Here is a tiny trained network, its code and every weight. The questions are about switching its units off for an input and a class, where a switched-off unit gives its printed mean instead of its output.

import numpy as np


def w(rows, s, z=0):
    codes = np.array(rows[::2]) - 128.0
    scale = np.full(codes.shape[1], s)
    scale[-1] = z or s
    return codes * scale


def norm(h):
    return h / np.sqrt((h * h).mean(-1, keepdims=True) + 1e-5)


def f(y):
    return y / 2 * (1 + np.tanh(0.7978845608 * (y + 0.044715 * y**3)))


def log_softmax(a):
    a = a - a.max(-1, keepdims=True)
    return a - np.log(np.exp(a).sum(-1, keepdims=True))


def net(x, mask):
    res = np.array(x, float).reshape(1, 5) / 4 @ E
    u = 0
    for l in range(2):
        y = f(norm(res) @ A[l][:, :-1].T + A[l][:, -1])
        res = res + np.where(mask[u : u + 12], y, B[l][:, -1]) @ B[l][:, :-1]
        u += 12
    return log_softmax(norm(res)[-1] @ U[:, :-1].T + U[:, -1])


A, B = {}, {}
E = w([
[13,53,168,104,89,47],'x0',
[84,113,169,136,173,206],'x1',
[121,87,112,63,82,123],'x2',
[169,118,204,180,135,117],'x3',
[129,252,129,106,67,134],'x4',
],0.0014)
A[0] = w([
[164,69,72,109,168,104,82],'L0N1',
[76,144,179,106,121,166,62],'L0N2',
[199,178,148,165,116,148,39],'L0N3',
[84,149,134,94,36,14,7],'L0N4',
[135,195,58,115,133,131,7],'L0N5',
[119,96,102,140,187,166,92],'L0N6',
[178,94,132,79,92,141,110],'L0N7',
[59,76,84,55,98,160,102],'L0N8',
[64,161,130,100,38,3,34],'L0N9',
[157,95,165,117,83,101,46],'L0N10',
[126,131,95,136,147,109,53],'L0N11',
[110,143,213,203,157,109,112],'L0N12',
],0.0047,0.0014)
B[0] = w([
[149,96,148,233,70,97,142],'L0N1',
[106,197,153,167,92,124,137],'L0N2',
[97,89,58,30,135,157,158],'L0N3',
[95,71,54,38,194,64,226],'L0N4',
[175,181,196,125,147,210,148],'L0N5',
[117,98,108,121,103,30,142],'L0N6',
[138,66,91,192,141,101,135],'L0N7',
[63,118,210,176,237,77,183],'L0N8',
[109,33,21,9,222,39,253],'L0N9',
[106,114,119,129,131,167,123],'L0N10',
[145,119,161,133,116,154,111],'L0N11',
[3,123,175,98,163,140,175],'L0N12',
],0.003,0.0024)
A[1] = w([
[133,112,111,131,177,144,166],'L1N1',
[81,54,196,172,167,103,114],'L1N2',
[63,107,91,66,149,1,68],'L1N3',
[178,151,181,195,159,185,152],'L1N4',
[164,104,77,42,27,61,35],'L1N5',
[160,177,105,71,165,148,44],'L1N6',
[175,182,100,95,139,130,3],'L1N7',
[209,211,102,99,100,144,22],'L1N8',
[150,126,166,145,89,136,46],'L1N9',
[198,62,92,129,91,91,125],'L1N10',
[70,50,183,155,182,107,93],'L1N11',
[32,214,203,123,131,169,114],'L1N12',
],0.0044,0.0021)
B[1] = w([
[82,124,142,111,75,82,162],'L1N1',
[132,133,50,19,137,163,199],'L1N2',
[68,46,36,42,251,154,254],'L1N3',
[80,105,87,61,78,65,168],'L1N4',
[58,45,126,173,195,83,143],'L1N5',
[147,164,162,106,65,181,139],'L1N6',
[136,140,148,84,133,191,120],'L1N7',
[131,105,106,10,144,188,149],'L1N8',
[172,114,77,122,146,149,100],'L1N9',
[127,121,136,208,49,143,154],'L1N10',
[108,145,55,4,184,152,205],'L1N11',
[96,118,158,247,126,46,175],'L1N12',
],0.0033)
U = w([
[246,244,124,7,15,251,173],'0',
[251,17,51,253,19,56,138],'1',
[15,247,252,251,122,56,137],'2',
[13,12,10,4,253,15,223],'3',
[248,98,251,175,240,115,2],'4',
],0.0066,0.0064)

Each question gives the input, the list of numbers given to net, and the class t.
The units are the neurons (one row each of A and B). Each row of codes is followed by its name. A weight is (code - 128) times the scale printed after its matrix; where a second scale follows, it is the last column's (A, B and U).
mask holds one flag per neuron, layer by layer. A switched-off neuron (its flag False) gives its mean, the last column of its row in B, instead of its output. The means were averaged over made-up inputs and are rounded, as every weight is.
A unit's drop is (log p(t) with every unit on - log p(t) with that unit switched off) / (log p(t) with every unit on - log p(t) with every unit switched off).
The circuit of an input: a set's keep is (log p(t) with only the set's units on - log p(t) with every unit switched off) / (log p(t) with every unit on - log p(t) with every unit switched off). Starting from the 12 units with the biggest drops (on a tie, the unit counted first), units are removed one at a time, each time the one whose removal leaves the highest keep (on an exact tie, the one counted first), for as long as the keep stays at least 0.8.
circuit, biggest first: the units of the circuit, biggest drop first
unit that matters most: the unit with the biggest drop
top k neurons: the k neurons with the biggest drops, biggest first
top k neurons in layer l: the k neurons of layer l with the biggest drops, biggest first
drop when u is switched off: that unit's drop, to one decimal
input [0,-4,-3,-8,-8], class 1: unit that matters most	L0N1
input [1,-1,-6,-1,0], class 2: circuit, biggest first	L0N9, L0N4, L1N3
input [-8,-8,-1,-4,-5], class 0: top 2 neurons in layer 0	L0N9, L0N5
input [-7,3,-7,1,-3], class 0: top 2 neurons	L1N3, L0N8
input [-1,-7,0,-7,-8], class 1: circuit, biggest first	L0N1, L0N12, L0N9, L1N10
input [-1,0,-6,4,6], class 2: top 2 neurons	L1N12, L0N12
input [0,0,-8,4,1], class 2: circuit, biggest first	L0N9, L1N3
input [-5,-6,3,7,0], class 0: top 2 neurons in layer 0	L0N9, L0N4
input [-4,0,4,-5,-7], class 1: top 4 neurons in layer 0	L0N1, L0N12, L0N9, L0N4
input [4,3,-3,5,-1], class 2: circuit, biggest first	L0N9, L0N4, L1N3
input [-3,-7,0,-3,6], class 0: top 2 neurons in layer 0	L0N5, L0N6
input [-7,1,2,5,-3], class 1: top 2 neurons in layer 1	L1N11, L1N2
input [-1,-2,4,1,-2], class 1: top 2 neurons in layer 1	L1N3, L1N10
input [-2,0,-1,-5,0], class 0: unit that matters most	L0N12
input [-6,-5,3,6,-2], class 1: drop when L1N2 is switched off	0.1
input [-3,-1,-5,-7,-7], class 1: drop when L1N3 is switched off	0.1
input [-3,-7,3,-8,-5], class 1: drop when L0N1 is switched off	0.5
input [-4,7,-5,-8,-1], class 2: drop when L0N9 is switched off	0.4
